Here is a tiny trained network, its code and every weight. The questions are about switching its units off for an input and a class, where a switched-off unit gives its printed mean instead of its output.

import numpy as np


def w(rows, s, z=0):
    codes = np.array(rows[::2]) - 128.0
    scale = np.full(codes.shape[1], s)
    scale[-1] = z or s
    return codes * scale


def f(y):
    return y / 2 * (1 + np.tanh(0.7978845608 * (y + 0.044715 * y**3)))


def log_softmax(a):
    a = a - a.max(-1, keepdims=True)
    return a - np.log(np.exp(a).sum(-1, keepdims=True))


def net(x, mask):
    res = np.array(x, float).reshape(1, 5) / 4 @ E
    y = f(res @ A[0][:, :-1].T + A[0][:, -1])
    res = res + np.where(mask, y, B[0][:, -1]) @ B[0][:, :-1]
    return log_softmax(res[-1] @ U[:, :-1].T + U[:, -1])


A, B = {}, {}
E = w([
[113,2,60,140],'x0',
[211,84,171,115],'x1',
[66,182,53,175],'x2',
[192,160,97,210],'x3',
[70,66,212,216],'x4',
],0.0093)
A[0] = w([
[127,91,221,175,198],'N1',
[102,111,6,131,179],'N2',
[242,180,109,71,253],'N3',
[60,164,183,81,189],'N4',
[127,34,156,154,176],'N5',
[254,131,141,90,163],'N6',
],0.0087,0.0062)
B[0] = w([
[226,40,150,71,231],'N1',
[73,163,29,103,224],'N2',
[127,208,116,87,255],'N3',
[156,154,255,56,208],'N4',
[183,77,62,98,214],'N5',
[129,203,212,68,211],'N6',
],0.009,0.0082)
U = w([
[125,126,42,72,148],'0',
[78,186,94,249,146],'1',
[35,94,130,138,34],'2',
[161,149,218,77,202],'3',
[182,62,125,152,179],'4',
[149,96,141,136,2],'5',
],0.011,0.0047)

Each question gives the input, the list of numbers given to net, and the class t.
The units are the neurons (one row each of A and B). Each row of codes is followed by its name. A weight is (code - 128) times the scale printed after its matrix; where a second scale follows, it is the last column's (A, B and U).
mask holds one flag per neuron, in row order. A switched-off neuron (its flag False) gives its mean, the last column of its row in B, instead of its output. The means were averaged over made-up inputs and are rounded, as every weight is.
A unit's drop is (log p(t) with every unit on - log p(t) with that unit switched off) / (log p(t) with every unit on - log p(t) with every unit switched off).
The circuit of an input: a set's keep is (log p(t) with only the set's units on - log p(t) with every unit switched off) / (log p(t) with every unit on - log p(t) with every unit switched off). Starting from all 6 units, units are removed one at a time, each time the one whose removal leaves the highest keep (on an exact tie, the one counted first), for as long as the keep stays at least 0.8.
circuit, biggest first: the units of the circuit, biggest drop first
k most important neurons: the k neurons with the biggest drops, biggest first
drop of u: that unit's drop, to one decimal
input [-3,-6,6,-8,5], class 3: circuit, biggest first => [N4]
input [-5,5,5,6,-1], class 1: 3 most important neurons => [N4, N1, N5]
input [-3,2,6,-1,-1], class 1: circuit, biggest first => [N1, N5]
input [-2,-6,-3,8,5], class 4: circuit, biggest first => [N1, N6, N3]
input [2,-8,2,7,-1], class 1: 2 most important neurons => [N1, N5]
input [7,-1,-1,-8,3], class 4: 2 most important neurons => [N3, N5]
input [-1,-3,8,-1,0], class 1: 2 most important neurons => [N1, N5]
input [7,-7,-4,-4,5], class 4: drop of N5 => 0.2
input [7,-4,-7,-8,8], class 4: drop of N2 => 0.0
input [1,-7,-2,1,6], class 4: drop of N6 => 0.3
